Below is a small trained network, with its code and all its weights. Each question gives an input and a target symbol and asks what happens when units are switched off, that is, made to give their printed mean instead of their output.

import numpy as np


def w(rows, s, z=0):
    codes = np.array(rows[::2]) - 128.0
    scale = np.full(codes.shape[1], s)
    scale[-1] = z or s
    return codes * scale


def f(y):
    return np.maximum(y, 0)


def softmax(a):
    e = np.exp(a - a.max(-1, keepdims=True))
    return e / e.sum(-1, keepdims=True)


def log_softmax(a):
    a = a - a.max(-1, keepdims=True)
    return a - np.log(np.exp(a).sum(-1, keepdims=True))


def net(x, mask):
    ids = ['αβγδεζθστφψ'.index(c) for c in x.split()]
    T = len(ids)
    res = E[ids] + P[:T]
    q, k, v = (res @ M[0].T for M in (Q, K, V))
    z = softmax(np.where(np.tri(T) > 0, q @ k.T / 4**0.5, -1e9)) @ v
    res = res + np.where(mask[0], z, O[0][:, -1]) @ O[0][:, :-1]
    y = f(res @ A[0][:, :-1].T + A[0][:, -1])
    res = res + np.where(mask[1:9], y, B[0][:, -1]) @ B[0][:, :-1]
    return log_softmax(res[-1] @ U[:, :-1].T + U[:, -1])


Q, K, V, O, A, B = {}, {}, {}, {}, {}, {}
E = w([
[139,186,98,37,44,59],'α',
[84,41,205,185,205,204],'β',
[158,174,198,232,4,204],'γ',
[109,197,182,66,212,34],'δ',
[174,212,124,245,214,155],'ε',
[26,157,75,181,175,100],'ζ',
[56,46,38,103,41,167],'θ',
[221,193,12,165,120,58],'σ',
[110,55,228,23,82,157],'τ',
[254,194,213,115,156,140],'φ',
[152,64,153,179,121,45],'ψ',
],0.0046)
P = w([
[128,217,47,56,191,250],'0',
[153,63,148,234,120,16],'1',
[119,139,140,204,126,46],'2',
[120,157,165,208,104,48],'3',
[147,161,110,160,129,116],'4',
[136,181,92,114,142,116],'5',
],0.0012)
Q[0] = w([
[169,175,207,71,165,30],'head 0',
[238,160,154,89,35,204],'head 0',
[177,166,151,227,196,174],'head 0',
[101,42,254,160,126,151],'head 0',
],0.026)
K[0] = w([
[170,218,180,39,169,103],'head 0',
[235,95,199,146,29,121],'head 0',
[175,158,146,238,200,170],'head 0',
[100,102,200,94,135,253],'head 0',
],0.027)
V[0] = w([
[114,95,217,190,200,190],'head 0',
[254,128,178,116,66,154],'head 0',
[97,81,79,153,29,187],'head 0',
[57,103,202,37,59,142],'head 0',
],0.014)
O[0] = w([
[130,94,187,181,232,178,207],'head 0',
[245,144,169,80,108,179,121],'head 0',
[93,80,111,136,42,212,58],'head 0',
[81,70,230,76,81,104,251],'head 0',
],0.012,0.0017)
A[0] = w([
[144,8,193,91,186,108,146],'neuron 0',
[246,140,58,152,166,100,231],'neuron 1',
[97,224,51,226,146,92,213],'neuron 2',
[79,88,110,184,44,114,249],'neuron 3',
[103,113,138,117,255,122,170],'neuron 4',
[207,158,212,227,100,172,248],'neuron 5',
[187,196,195,143,181,46,147],'neuron 6',
[218,207,112,96,52,84,207],'neuron 7',
],0.0098,0.0016)
B[0] = w([
[123,142,144,57,230,79,254],'neuron 0',
[129,100,82,60,164,228,208],'neuron 1',
[84,7,207,147,113,127,229],'neuron 2',
[171,158,150,91,35,133,188],'neuron 3',
[92,173,54,209,123,110,239],'neuron 4',
[150,173,214,166,134,189,206],'neuron 5',
[76,161,57,58,73,135,218],'neuron 6',
[222,140,112,193,150,25,200],'neuron 7',
],0.013,0.0099)
U = w([
[183,165,130,178,94,20,102],'α',
[114,187,129,232,214,100,130],'β',
[181,142,205,204,100,171,217],'γ',
[57,154,21,82,109,59,127],'δ',
[92,82,106,120,145,232,6],'ε',
[77,49,185,214,92,81,147],'ζ',
[134,123,127,94,2,153,222],'θ',
[203,30,71,137,158,109,116],'σ',
[128,97,215,33,161,93,203],'τ',
[190,193,63,90,131,182,33],'φ',
[140,117,114,140,123,127,54],'ψ',
],0.0031,0.0014)

Each question gives the input, a string of symbols that net reads in full, and the target symbol t.
The units are the heads (4 rows each of Q, K, V and O) and the neurons (one row each of A and B). Each row of codes is followed by its name. A weight is (code - 128) times the scale printed after its matrix; where a second scale follows, it is the last column's (O, A, B and U).
mask holds one flag per unit, heads first, then neurons. A switched-off unit (its flag False) gives its mean, the last column of its rows in O or B, instead of its output. The means were averaged over made-up inputs and are rounded, as every weight is.
A unit's drop is (log p(t) with every unit on - log p(t) with that unit switched off) / (log p(t) with every unit on - log p(t) with every unit switched off).
The circuit of an input: a set's keep is (log p(t) with only the set's units on - log p(t) with every unit switched off) / (log p(t) with every unit on - log p(t) with every unit switched off). Starting from all 9 units, units are removed one at a time, each time the one whose removal leaves the highest keep (on an exact tie, the one counted first), for as long as the keep stays at least 0.8.
units of the circuit, in order: the units of the circuit, biggest drop first
top k neurons: the k neurons with the biggest drops, biggest first
drop when u is switched off: that unit's drop, to one decimal
input σ τ β τ α δ, target δ: top 2 neurons : (neuron 6; neuron 5)
input φ ψ γ ψ, target φ: units of the circuit, in order : (head 0; neuron 1; neuron 2)
input ζ τ ψ, target ζ: units of the circuit, in order : (head 0; neuron 2; neuron 1; neuron 0)
input β δ ψ, target β: units of the circuit, in order : (head 0; neuron 4)
input δ β δ τ σ ψ, target δ: top neuron : (neuron 6)
input ζ ψ ψ, target ζ: units of the circuit, in order : (head 0; neuron 2; neuron 0)
input θ τ α τ, target τ: units of the circuit, in order : (head 0; neuron 0)
input θ σ ψ, target θ: units of the circuit, in order : (head 0; neuron 3)
input σ ε ε ζ, target ζ: units of the circuit, in order : (neuron 2; head 0)
input ε τ τ σ, target σ: drop when head 0 is switched off : 0.9
input τ γ τ ζ ζ, target ζ: drop when neuron 1 is switched off : 0.1
input σ σ δ δ τ α, target α: drop when neuron 7 is switched off : 0.7
input δ φ θ, target θ: drop when head 0 is switched off : 0.8
